Below is a small trained network, with its code and all its weights. Each question gives an input and a class and asks what happens when units are switched off, that is, made to give their printed mean instead of their output.

import numpy as np


def w(rows, s, z=0):
    codes = np.array(rows[::2]) - 128.0
    scale = np.full(codes.shape[1], s)
    scale[-1] = z or s
    return codes * scale


def f(y):
    return y / 2 * (1 + np.tanh(0.7978845608 * (y + 0.044715 * y**3)))


def log_softmax(a):
    a = a - a.max(-1, keepdims=True)
    return a - np.log(np.exp(a).sum(-1, keepdims=True))


def net(x, mask):
    res = np.array(x, float).reshape(1, 7) / 4 @ E
    y = f(res @ A[0][:, :-1].T + A[0][:, -1])
    res = res + np.where(mask, y, B[0][:, -1]) @ B[0][:, :-1]
    return log_softmax(res[-1] @ U[:, :-1].T + U[:, -1])


A, B = {}, {}
E = w([
[120,132,125,136,138],'x0',
[129,129,129,124,130],'x1',
[126,128,124,129,128],'x2',
[115,133,125,139,136],'x3',
[53,2,130,89,44],'x4',
[103,217,33,39,95],'x5',
[160,32,31,99,193],'x6',
],0.007)
A[0] = w([
[60,99,151,96,105,60],'N0',
[110,188,56,96,85,2],'N1',
[145,98,146,191,125,54],'N2',
[246,183,105,140,97,177],'N3',
[56,87,132,115,104,25],'N4',
[118,169,186,106,87,135],'N5',
[150,79,192,163,164,63],'N6',
[149,178,139,141,200,10],'N7',
[72,170,194,127,114,52],'N8',
],0.013,0.0075)
B[0] = w([
[218,132,134,200,85,174],'N0',
[174,157,191,79,99,189],'N1',
[172,159,129,48,105,150],'N2',
[113,88,151,162,116,255],'N3',
[207,132,156,156,118,166],'N4',
[124,70,92,115,192,211],'N5',
[117,246,109,58,120,195],'N6',
[205,109,94,172,61,166],'N7',
[145,83,39,85,173,174],'N8',
],0.012,0.0062)
U = w([
[83,146,162,148,127,254],'0',
[142,252,153,39,98,34],'1',
[174,129,138,237,67,14],'2',
[64,140,140,162,137,217],'3',
[129,75,53,94,241,33],'4',
[63,136,163,157,120,185],'5',
],0.011,0.0096)

Each question gives the input, the list of numbers given to net, and the class t.
The units are the neurons (one row each of A and B). Each row of codes is followed by its name. A weight is (code - 128) times the scale printed after its matrix; where a second scale follows, it is the last column's (A, B and U).
mask holds one flag per neuron, in row order. A switched-off neuron (its flag False) gives its mean, the last column of its row in B, instead of its output. The means were averaged over made-up inputs and are rounded, as every weight is.
A unit's drop is (log p(t) with every unit on - log p(t) with that unit switched off) / (log p(t) with every unit on - log p(t) with every unit switched off).
The circuit of an input: a set's keep is (log p(t) with only the set's units on - log p(t) with every unit switched off) / (log p(t) with every unit on - log p(t) with every unit switched off). Starting from all 9 units, units are removed one at a time, each time the one whose removal leaves the highest keep (on an exact tie, the one counted first), for as long as the keep stays at least 0.8.
circuit, biggest first: the units of the circuit, biggest drop first
most important unit: the unit with the biggest drop
top k neurons: the k neurons with the biggest drops, biggest first
drop when u is switched off: that unit's drop, to one decimal
input [-3,-7,7,7,0,7,-8], class 4: most important unit => N5
input [-1,-5,-6,-2,6,1,0], class 2: circuit, biggest first => (N0; N4)
input [-1,6,-1,-1,1,-7,6], class 1: circuit, biggest first => (N6; N2)
input [7,0,-1,3,4,-2,-7], class 4: circuit, biggest first => (N8; N5)
input [0,6,-3,-4,-7,6,4], class 2: circuit, biggest first => (N3; N7)
input [1,4,-2,5,3,-4,-7], class 4: circuit, biggest first => (N8; N5)
input [-1,-2,2,8,-6,-1,8], class 3: circuit, biggest first => (N5; N8)
input [-7,1,8,5,-8,3,8], class 2: circuit, biggest first => (N7; N3)
input [6,-6,0,-2,1,-8,-7], class 1: top 2 neurons => (N6; N2)
input [7,1,8,2,7,8,4], class 1: top 2 neurons => (N1; N3)
input [-1,-5,-3,5,7,-3,-6], class 2: top 2 neurons => (N0; N4)
input [2,4,-8,-8,7,-8,-6], class 1: top 3 neurons => (N6; N2; N3)
input [6,4,0,4,8,4,6], class 2: top 2 neurons => (N0; N4)
input [-4,4,-6,2,4,-7,5], class 1: most important unit => N6
input [5,-7,-4,-1,4,6,7], class 0: top 2 neurons => (N5; N8)
input [-1,4,2,4,-5,-6,4], class 1: top 3 neurons => (N6; N2; N5)
input [1,-2,-3,4,-6,-3,5], class 2: top 2 neurons => (N7; N5)
input [0,-7,-6,-6,-6,-8,-4], class 1: drop when N6 is switched off => 1.0
input [5,5,-3,-2,-3,-6,5], class 1: drop when N1 is switched off => -0.1
input [-3,-6,-3,2,7,-5,-6], class 2: circuit, biggest first => (N0)
input [6,6,-1,-4,-5,3,-8], class 4: drop when N8 is switched off => 0.4
